Below is a small trained network, with its code and all its weights. Each question gives an input and a class and asks what happens when units are switched off, that is, made to give their printed mean instead of their output.

import numpy as np


def w(rows, s, z=0):
    codes = np.array(rows[::2]) - 128.0
    scale = np.full(codes.shape[1], s)
    scale[-1] = z or s
    return codes * scale


def f(y):
    return y / 2 * (1 + np.tanh(0.7978845608 * (y + 0.044715 * y**3)))


def log_softmax(a):
    a = a - a.max(-1, keepdims=True)
    return a - np.log(np.exp(a).sum(-1, keepdims=True))


def net(x, mask):
    res = np.array(x, float).reshape(1, 2) / 4 @ E
    y = f(res @ A[0][:, :-1].T + A[0][:, -1])
    res = res + np.where(mask, y, B[0][:, -1]) @ B[0][:, :-1]
    return log_softmax(res[-1] @ U[:, :-1].T + U[:, -1])


A, B = {}, {}
E = w([
[72,77,64,4],'x0',
[139,66,50,231],'x1',
],0.012)
A[0] = w([
[155,192,32,85,253],'N0',
[52,108,83,78,77],'N1',
[86,189,149,203,108],'N2',
[220,226,112,165,75],'N3',
[65,67,116,93,97],'N4',
[211,115,115,142,237],'N5',
[94,48,35,202,145],'N6',
[180,194,127,156,95],'N7',
[110,199,154,80,83],'N8',
[123,62,106,160,94],'N9',
[221,248,211,150,147],'N10',
[125,192,154,197,113],'N11',
[221,162,178,192,137],'N12',
[74,94,91,101,86],'N13',
[150,195,183,71,98],'N14',
[186,146,147,197,138],'N15',
[181,120,116,46,154],'N16',
[64,49,88,69,161],'N17',
[57,182,214,76,130],'N18',
[140,106,39,74,129],'N19',
[143,45,80,169,93],'N20',
[170,110,27,186,113],'N21',
],0.012,0.015)
B[0] = w([
[164,213,152,175,251],'N0',
[47,97,85,75,169],'N1',
[71,139,139,104,164],'N2',
[22,39,74,64,160],'N3',
[48,142,84,113,163],'N4',
[171,187,125,115,234],'N5',
[175,116,121,52,244],'N6',
[56,90,110,118,150],'N7',
[101,7,113,78,163],'N8',
[115,28,117,74,157],'N9',
[126,170,87,75,229],'N10',
[69,148,71,90,175],'N11',
[92,164,84,92,209],'N12',
[22,41,138,129,153],'N13',
[190,2,57,48,184],'N14',
[83,176,96,100,196],'N15',
[138,155,101,87,185],'N16',
[97,201,109,113,224],'N17',
[201,62,92,75,210],'N18',
[69,193,97,87,185],'N19',
[154,27,78,38,182],'N20',
[200,66,110,88,202],'N21',
],0.01,0.015)
U = w([
[33,165,111,104,109],'0',
[216,49,116,79,134],'1',
[205,248,143,133,255],'2',
[124,118,208,132,90],'3',
[131,102,165,160,92],'4',
[103,96,142,151,88],'5',
[144,85,194,142,101],'6',
[112,117,174,170,89],'7',
],0.015,0.0086)

Each question gives the input, the list of numbers given to net, and the class t.
The units are the neurons (one row each of A and B). Each row of codes is followed by its name. A weight is (code - 128) times the scale printed after its matrix; where a second scale follows, it is the last column's (A, B and U).
mask holds one flag per neuron, in row order. A switched-off neuron (its flag False) gives its mean, the last column of its row in B, instead of its output. The means were averaged over made-up inputs and are rounded, as every weight is.
A unit's drop is (log p(t) with every unit on - log p(t) with that unit switched off) / (log p(t) with every unit on - log p(t) with every unit switched off).
The circuit of an input: a set's keep is (log p(t) with only the set's units on - log p(t) with every unit switched off) / (log p(t) with every unit on - log p(t) with every unit switched off). Starting from the 12 units with the biggest drops (on a tie, the unit counted first), units are removed one at a time, each time the one whose removal leaves the highest keep (on an exact tie, the one counted first), for as long as the keep stays at least 0.8.
circuit, biggest first: the units of the circuit, biggest drop first
top k neurons: the k neurons with the biggest drops, biggest first
drop when u is switched off: that unit's drop, to one decimal
input [5,-8], class 1: top 2 neurons => N18; N14
input [-6,-7], class 1: circuit, biggest first => N14
input [-7,-8], class 1: top 4 neurons => N14; N18; N17; N8
input [-1,3], class 2: top 2 neurons => N14; N18
input [-5,5], class 0: top 4 neurons => N15; N18; N12; N14
input [4,-6], class 1: top 2 neurons => N18; N14
input [1,3], class 2: top 2 neurons => N14; N18
input [6,-8], class 1: top 2 neurons => N18; N14
input [-8,7], class 0: top 2 neurons => N15; N12
input [-5,-8], class 1: drop when N14 is switched off => 0.3
input [-7,6], class 0: drop when N15 is switched off => 0.3
input [-5,-7], class 1: drop when N18 is switched off => 0.6
